Below is a small trained network, with its code and all its weights. Each question gives an input and a class and asks what happens when units are switched off, that is, made to give their printed mean instead of their output.

import numpy as np


def w(rows, s, z=0):
    codes = np.array(rows[::2]) - 128.0
    scale = np.full(codes.shape[1], s)
    scale[-1] = z or s
    return codes * scale


def f(y):
    return y / 2 * (1 + np.tanh(0.7978845608 * (y + 0.044715 * y**3)))


def log_softmax(a):
    a = a - a.max(-1, keepdims=True)
    return a - np.log(np.exp(a).sum(-1, keepdims=True))


def net(x, mask):
    res = np.array(x, float).reshape(1, 6) / 4 @ E
    y = f(res @ A[0][:, :-1].T + A[0][:, -1])
    res = res + np.where(mask, y, B[0][:, -1]) @ B[0][:, :-1]
    return log_softmax(res[-1] @ U[:, :-1].T + U[:, -1])


A, B = {}, {}
E = w([
[168,210,161,166,88,84,200],'x0',
[92,180,166,70,102,62,105],'x1',
[141,174,146,187,167,158,32],'x2',
[155,80,170,130,191,128,184],'x3',
[134,146,5,136,115,87,129],'x4',
[226,127,112,100,159,174,129],'x5',
],0.013)
A[0] = w([
[127,155,121,150,74,51,68,254],'N1',
[124,156,37,12,75,60,123,153],'N2',
[177,190,147,120,85,173,76,65],'N3',
[125,94,156,184,192,156,129,101],'N4',
[127,155,163,137,78,111,218,37],'N5',
[105,117,93,67,91,61,141,130],'N6',
[41,240,180,183,150,154,63,39],'N7',
[116,98,47,171,148,220,26,148],'N8',
[130,225,35,193,21,12,142,138],'N9',
[142,84,160,66,167,173,126,145],'N10',
[152,168,70,180,68,78,124,134],'N11',
[150,93,44,125,135,199,89,87],'N12',
[86,2,95,122,173,76,204,25],'N13',
[99,101,108,111,158,108,159,36],'N14',
[211,167,119,175,92,146,201,165],'N15',
[213,141,84,65,235,58,151,117],'N16',
[206,126,78,176,124,115,174,15],'N17',
[206,137,78,91,214,83,165,62],'N18',
],0.011,0.0033)
B[0] = w([
[119,125,113,196,76,135,167,192],'N1',
[26,83,161,172,67,21,120,202],'N2',
[83,103,105,160,111,113,163,177],'N3',
[76,178,97,146,103,119,152,182],'N4',
[150,165,76,103,183,176,95,184],'N5',
[83,93,104,124,97,125,165,171],'N6',
[105,61,198,187,58,75,78,221],'N7',
[168,201,94,85,227,255,210,251],'N8',
[21,62,83,118,94,40,210,238],'N9',
[76,151,104,173,108,138,164,191],'N10',
[69,133,128,64,121,107,159,186],'N11',
[95,166,80,108,109,106,177,205],'N12',
[76,114,2,69,113,96,242,207],'N13',
[125,136,46,87,128,78,154,144],'N14',
[228,188,146,131,167,223,119,205],'N15',
[169,135,172,202,122,218,86,183],'N16',
[137,161,144,115,118,185,95,175],'N17',
[145,161,187,179,144,186,94,176],'N18',
],0.0098,0.016)
U = w([
[130,168,205,179,118,169,118,156],'0',
[1,106,117,151,66,65,179,199],'1',
[176,76,106,55,167,71,69,1],'2',
[116,192,93,137,197,184,182,197],'3',
[138,140,147,58,177,75,126,24],'4',
[179,82,105,55,177,42,66,8],'5',
[198,78,101,78,148,59,89,19],'6',
],0.0094,0.0043)

Each question gives the input, the list of numbers given to net, and the class t.
The units are the neurons (one row each of A and B). Each row of codes is followed by its name. A weight is (code - 128) times the scale printed after its matrix; where a second scale follows, it is the last column's (A, B and U).
mask holds one flag per neuron, in row order. A switched-off neuron (its flag False) gives its mean, the last column of its row in B, instead of its output. The means were averaged over made-up inputs and are rounded, as every weight is.
A unit's drop is (log p(t) with every unit on - log p(t) with that unit switched off) / (log p(t) with every unit on - log p(t) with every unit switched off).
The circuit of an input: a set's keep is (log p(t) with only the set's units on - log p(t) with every unit switched off) / (log p(t) with every unit on - log p(t) with every unit switched off). Starting from the 12 units with the biggest drops (on a tie, the unit counted first), units are removed one at a time, each time the one whose removal leaves the highest keep (on an exact tie, the one counted first), for as long as the keep stays at least 0.8.
circuit, biggest first: the units of the circuit, biggest drop first
k most important neurons: the k neurons with the biggest drops, biggest first
drop when u is switched off: that unit's drop, to one decimal
input [-7,6,5,-3,-6,5], class 0: 4 most important neurons : N7, N13, N9, N5
input [3,3,-4,5,-3,5], class 3: circuit, biggest first : N2
input [7,2,-8,1,-6,5], class 3: 2 most important neurons : N5, N7
input [-4,-4,-6,8,4,2], class 3: 2 most important neurons : N9, N16
input [-7,-2,-7,-1,-5,6], class 3: 2 most important neurons : N9, N2
input [0,4,-2,6,8,6], class 0: circuit, biggest first : N16, N18
input [2,-8,-3,5,-8,-4], class 3: 3 most important neurons : N9, N2, N7
input [4,8,0,1,-7,5], class 0: 2 most important neurons : N8, N9
input [-7,4,5,-2,-2,-6], class 0: 2 most important neurons : N9, N7
input [6,-7,3,3,-1,-4], class 0: 2 most important neurons : N8, N13
input [1,5,0,7,3,0], class 3: 4 most important neurons : N7, N9, N16, N18
input [6,-3,-3,4,-7,8], class 0: 4 most important neurons : N8, N13, N16, N18
input [-3,5,2,4,2,0], class 0: 2 most important neurons : N9, N13
input [-8,0,8,3,3,-4], class 3: circuit, biggest first : N8
input [6,3,-2,4,-2,1], class 3: 3 most important neurons : N7, N5, N2
input [-7,8,5,1,-7,2], class 0: drop when N9 is switched off : 1.7
input [7,1,6,-2,4,5], class 1: drop when N9 is switched off : 5.2
input [-1,-1,-6,-2,-3,5], class 3: drop when N9 is switched off : 2.2
